Here is a tiny trained network, its code and every weight. The questions are about switching its units off for an input and a class, where a switched-off unit gives its printed mean instead of its output.

import numpy as np


def w(rows, s, z=0):
    codes = np.array(rows[::2]) - 128.0
    scale = np.full(codes.shape[1], s)
    scale[-1] = z or s
    return codes * scale


def norm(h):
    return h / np.sqrt((h * h).mean(-1, keepdims=True) + 1e-5)


def f(y):
    return y / 2 * (1 + np.tanh(0.7978845608 * (y + 0.044715 * y**3)))


def log_softmax(a):
    a = a - a.max(-1, keepdims=True)
    return a - np.log(np.exp(a).sum(-1, keepdims=True))


def net(x, mask):
    res = np.array(x, float).reshape(1, 5) / 4 @ E
    u = 0
    for l in range(4):
        y = f(norm(res) @ A[l][:, :-1].T + A[l][:, -1])
        res = res + np.where(mask[u : u + 3], y, B[l][:, -1]) @ B[l][:, :-1]
        u += 3
    return log_softmax(norm(res)[-1] @ U[:, :-1].T + U[:, -1])


A, B = {}, {}
E = w([
[61,84,54,191,170,127,183,58,122,148],'x0',
[68,163,100,123,153,104,63,149,77,155],'x1',
[99,175,92,146,77,204,167,206,177,155],'x2',
[127,130,44,31,114,254,103,71,88,44],'x3',
[78,132,109,43,163,64,180,155,191,78],'x4',
],0.0098)
A[0] = w([
[28,188,33,81,217,83,3,234,4,233,2],'0.n0',
[97,240,34,163,45,186,230,252,125,148,68],'0.n1',
[213,204,232,24,91,95,106,154,99,132,139],'0.n2',
],0.0044,0.0048)
B[0] = w([
[81,166,237,181,77,135,201,91,110,8,184],'0.n0',
[114,28,150,153,114,91,37,107,175,127,255],'0.n1',
[134,120,50,160,75,82,145,123,107,132,239],'0.n2',
],0.015,0.0029)
A[1] = w([
[237,53,176,160,75,163,254,80,212,70,1],'1.n0',
[196,179,168,213,103,204,87,69,102,183,63],'1.n1',
[93,68,54,201,190,140,206,119,105,138,61],'1.n2',
],0.007,0.0079)
B[1] = w([
[77,153,243,195,95,112,180,112,78,44,215],'1.n0',
[50,83,127,41,216,74,204,251,87,115,253],'1.n1',
[196,162,62,129,36,49,130,150,59,145,213],'1.n2',
],0.013,0.0025)
A[2] = w([
[192,54,179,91,202,16,56,25,52,66,3],'2.n0',
[248,202,224,46,62,104,50,214,134,110,40],'2.n1',
[150,112,182,167,134,65,169,160,165,255,99],'2.n2',
],0.0059,0.0061)
B[2] = w([
[83,67,131,202,75,229,126,222,247,163,176],'2.n0',
[126,134,32,229,168,98,178,146,100,116,169],'2.n1',
[172,145,127,73,158,208,67,72,99,111,252],'2.n2',
],0.014,0.004)
A[3] = w([
[67,110,71,188,155,113,210,2,120,202,38],'3.n0',
[160,211,211,189,193,47,138,125,178,234,95],'3.n1',
[91,150,121,3,154,26,210,134,253,100,1],'3.n2',
],0.0068,0.0076)
B[3] = w([
[199,182,100,190,150,101,111,197,152,71,174],'3.n0',
[121,191,82,61,144,249,144,46,173,74,251],'3.n1',
[90,103,167,98,156,153,160,215,43,221,207],'3.n2',
],0.014,0.0024)
U = w([
[80,165,212,176,108,129,168,107,109,43,207],'0',
[190,155,84,36,151,226,90,50,145,131,141],'1',
[96,62,126,188,110,149,88,176,251,168,124],'2',
[199,160,36,183,135,30,148,174,111,113,96],'3',
[95,85,158,86,209,113,166,216,72,174,98],'4',
[136,69,167,89,77,30,89,52,91,150,188],'5',
[146,129,166,100,82,78,107,73,111,206,2],'6',
],0.018,0.0093)

Each question gives the input, the list of numbers given to net, and the class t.
The units are the neurons (one row each of A and B). Each row of codes is followed by its name. A weight is (code - 128) times the scale printed after its matrix; where a second scale follows, it is the last column's (A, B and U).
mask holds one flag per neuron, layer by layer. A switched-off neuron (its flag False) gives its mean, the last column of its row in B, instead of its output. The means were averaged over made-up inputs and are rounded, as every weight is.
A unit's drop is (log p(t) with every unit on - log p(t) with that unit switched off) / (log p(t) with every unit on - log p(t) with every unit switched off).
The circuit of an input: a set's keep is (log p(t) with only the set's units on - log p(t) with every unit switched off) / (log p(t) with every unit on - log p(t) with every unit switched off). Starting from all 12 units, units are removed one at a time, each time the one whose removal leaves the highest keep (on an exact tie, the one counted first), for as long as the keep stays at least 0.8.
units of the circuit, in order: the units of the circuit, biggest drop first
most important unit: the unit with the biggest drop
k most important neurons: the k neurons with the biggest drops, biggest first
top k neurons in layer l: the k neurons of layer l with the biggest drops, biggest first
drop of u: that unit's drop, to one decimal
input [6,-4,-2,5,4], class 3: top neuron in layer 1	1.n2
input [-3,-8,-7,6,-3], class 0: 2 most important neurons	1.n0, 0.n1
input [-3,0,-7,-3,8], class 4: 2 most important neurons	3.n2, 0.n1
input [6,-5,7,6,1], class 2: units of the circuit, in order	0.n1, 2.n2
input [-3,7,-5,5,8], class 4: 4 most important neurons	3.n2, 2.n2, 0.n1, 1.n0
input [-3,0,7,-5,-8], class 4: 3 most important neurons	1.n1, 2.n2, 2.n0
input [7,5,-7,-7,3], class 1: 2 most important neurons	3.n1, 0.n1
input [-5,7,7,-7,3], class 0: 3 most important neurons	0.n0, 3.n1, 2.n0
input [-8,-6,5,-6,1], class 3: 3 most important neurons	2.n1, 0.n2, 0.n0
input [8,-1,-5,-8,-6], class 1: 4 most important neurons	3.n1, 2.n2, 0.n2, 2.n1
input [7,-1,7,5,5], class 2: 4 most important neurons	0.n1, 2.n2, 0.n2, 3.n1
input [6,6,0,-3,-2], class 0: 2 most important neurons	0.n0, 0.n2
input [2,-4,-1,-5,-2], class 1: 3 most important neurons	0.n0, 3.n1, 2.n2
input [7,-3,-8,5,-3], class 2: most important unit	2.n0
input [7,7,6,7,0], class 0: top 2 neurons in layer 3	3.n1, 3.n0
input [-6,2,0,-1,-7], class 4: top 2 neurons in layer 1	1.n1, 1.n2
input [-8,6,6,5,-1], class 3: drop of 2.n1	0.5
input [-1,-4,-7,-6,2], class 2: drop of 2.n0	1.8
input [7,-8,5,-2,-3], class 0: drop of 0.n2	0.1
input [3,7,3,-2,1], class 0: units of the circuit, in order	0.n0
input [4,-8,-4,8,-6], class 0: top 2 neurons in layer 1	1.n0, 1.n1
